Here is a tiny trained network, its code and every weight. The questions are about switching its units off for an input and a target symbol, where a switched-off unit gives its printed mean instead of its output.

import numpy as np


def w(rows, s, z=0):
    codes = np.array(rows[::2]) - 128.0
    scale = np.full(codes.shape[1], s)
    scale[-1] = z or s
    return codes * scale


def f(y):
    return y / 2 * (1 + np.tanh(0.7978845608 * (y + 0.044715 * y**3)))


def softmax(a):
    e = np.exp(a - a.max(-1, keepdims=True))
    return e / e.sum(-1, keepdims=True)


def log_softmax(a):
    a = a - a.max(-1, keepdims=True)
    return a - np.log(np.exp(a).sum(-1, keepdims=True))


def net(x, mask):
    ids = ['αδεζηλστφ'.index(c) for c in x.split()]
    T = len(ids)
    res = E[ids] + P[:T]
    r = res
    for j in range(3):
        rows = slice(3 * j, 3 * j + 3)
        q, k, v = (r @ M[0][rows].T for M in (Q, K, V))
        z = softmax(np.where(np.tri(T) > 0, q @ k.T / 3**0.5, -1e9)) @ v
        o = O[0][rows]
        res = res + np.where(mask[j], z, o[:, -1]) @ o[:, :-1]
    y = f(res @ A[0][:, :-1].T + A[0][:, -1])
    res = res + np.where(mask[3:7], y, B[0][:, -1]) @ B[0][:, :-1]
    return log_softmax(res[-1] @ U[:, :-1].T + U[:, -1])


Q, K, V, O, A, B = {}, {}, {}, {}, {}, {}
E = w([
[174,222,129,220],'α',
[230,154,54,180],'δ',
[215,156,34,102],'ε',
[6,177,122,119],'ζ',
[126,137,74,169],'η',
[72,79,36,83],'λ',
[39,206,143,148],'σ',
[51,21,52,206],'τ',
[113,229,91,44],'φ',
],0.011)
P = w([
[67,254,86,176],'0',
[69,208,67,181],'1',
[64,228,95,184],'2',
[89,196,68,169],'3',
[83,201,94,179],'4',
[91,183,91,170],'5',
[91,173,101,177],'6',
[95,180,119,170],'7',
[103,171,122,157],'8',
[114,154,131,159],'9',
[128,163,145,147],'10',
[150,128,149,149],'11',
[138,153,173,163],'12',
],0.0072)
Q[0] = w([
[252,178,167,175],'h1',
[4,89,184,101],'h1',
[154,125,109,75],'h1',
[68,202,6,164],'h2',
[143,80,219,65],'h2',
[111,179,130,156],'h2',
[142,148,149,191],'h3',
[112,78,106,189],'h3',
[85,106,137,159],'h3',
],0.027)
K[0] = w([
[12,253,50,116],'h1',
[189,59,57,137],'h1',
[135,114,169,174],'h1',
[183,69,245,109],'h2',
[121,173,43,184],'h2',
[147,76,135,104],'h2',
[132,100,197,193],'h3',
[106,109,81,203],'h3',
[81,142,105,177],'h3',
],0.022)
V[0] = w([
[112,104,141,137],'h1',
[149,131,149,149],'h1',
[145,85,106,133],'h1',
[212,163,78,48],'h2',
[99,227,207,98],'h2',
[51,105,111,12],'h2',
[100,166,68,48],'h3',
[157,117,147,165],'h3',
[59,108,168,110],'h3',
],0.011)
O[0] = w([
[144,107,138,139,85],'h1',
[143,121,126,96,66],'h1',
[164,113,199,131,61],'h1',
[93,158,253,154,45],'h2',
[72,140,104,216,110],'h2',
[111,230,114,95,70],'h2',
[153,109,94,60,254],'h3',
[112,142,142,163,70],'h3',
[87,149,125,117,93],'h3',
],0.011,0.0031)
A[0] = w([
[8,83,120,51,208],'n1',
[192,63,168,120,185],'n2',
[76,157,80,144,13],'n3',
[119,151,176,57,2],'n4',
],0.014,0.0015)
B[0] = w([
[247,126,173,241,254],'n1',
[200,136,89,172,142],'n2',
[62,122,162,65,252],'n3',
[134,167,125,160,145],'n4',
],0.013,0.0079)
U = w([
[80,192,86,179,230],'α',
[114,173,85,180,186],'δ',
[162,122,96,37,147],'ε',
[124,120,255,138,69],'ζ',
[53,95,130,83,132],'η',
[168,101,211,131,4],'λ',
[56,123,236,83,185],'σ',
[83,46,126,171,57],'τ',
[150,235,147,94,4],'φ',
],0.0083,0.0045)

Each question gives the input, a string of symbols that net reads in full, and the target symbol t.
The units are the heads (3 rows each of Q, K, V and O) and the neurons (one row each of A and B). Each row of codes is followed by its name. A weight is (code - 128) times the scale printed after its matrix; where a second scale follows, it is the last column's (O, A, B and U).
mask holds one flag per unit, heads first, then neurons. A switched-off unit (its flag False) gives its mean, the last column of its rows in O or B, instead of its output. The means were averaged over made-up inputs and are rounded, as every weight is.
A unit's drop is (log p(t) with every unit on - log p(t) with that unit switched off) / (log p(t) with every unit on - log p(t) with every unit switched off).
The circuit of an input: a set's keep is (log p(t) with only the set's units on - log p(t) with every unit switched off) / (log p(t) with every unit on - log p(t) with every unit switched off). Starting from all 7 units, units are removed one at a time, each time the one whose removal leaves the highest keep (on an exact tie, the one counted first), for as long as the keep stays at least 0.8.
circuit, biggest first: the units of the circuit, biggest drop first
most important unit: the unit with the biggest drop
top k neurons: the k neurons with the biggest drops, biggest first
which heads matter: for each layer, one digit per head in row order, 1 if its drop is at least 0.15 and else 0, layers parted by /
drop of u: that unit's drop, to one decimal
input α τ α λ, target τ: which heads matter => 010
input η ζ ζ δ α δ ζ, target λ: circuit, biggest first => n1, h2
input α λ α ε ζ, target ζ: which heads matter => 010
input α σ ε σ, target σ: circuit, biggest first => n3, h2
input τ τ ζ η, target η: which heads matter => 000
input ζ ε σ, target ζ: which heads matter => 011
input η φ δ α φ ζ τ α λ τ τ τ τ, target ε: which heads matter => 110
input σ φ ζ ε η τ ε, target ε: which heads matter => 001
input τ τ λ τ δ τ η α α τ τ η, target ε: top 2 neurons => n1, n4
input δ α τ λ φ ζ φ φ σ, target σ: most important unit => n3
input τ τ τ α, target ε: which heads matter => 010
input ζ τ λ φ, target φ: drop of h2 => 0.8
input φ σ ε τ τ τ τ τ δ, target ε: drop of h2 => 1.0
input λ ε δ ε φ δ λ, target λ: drop of h3 => 0.1
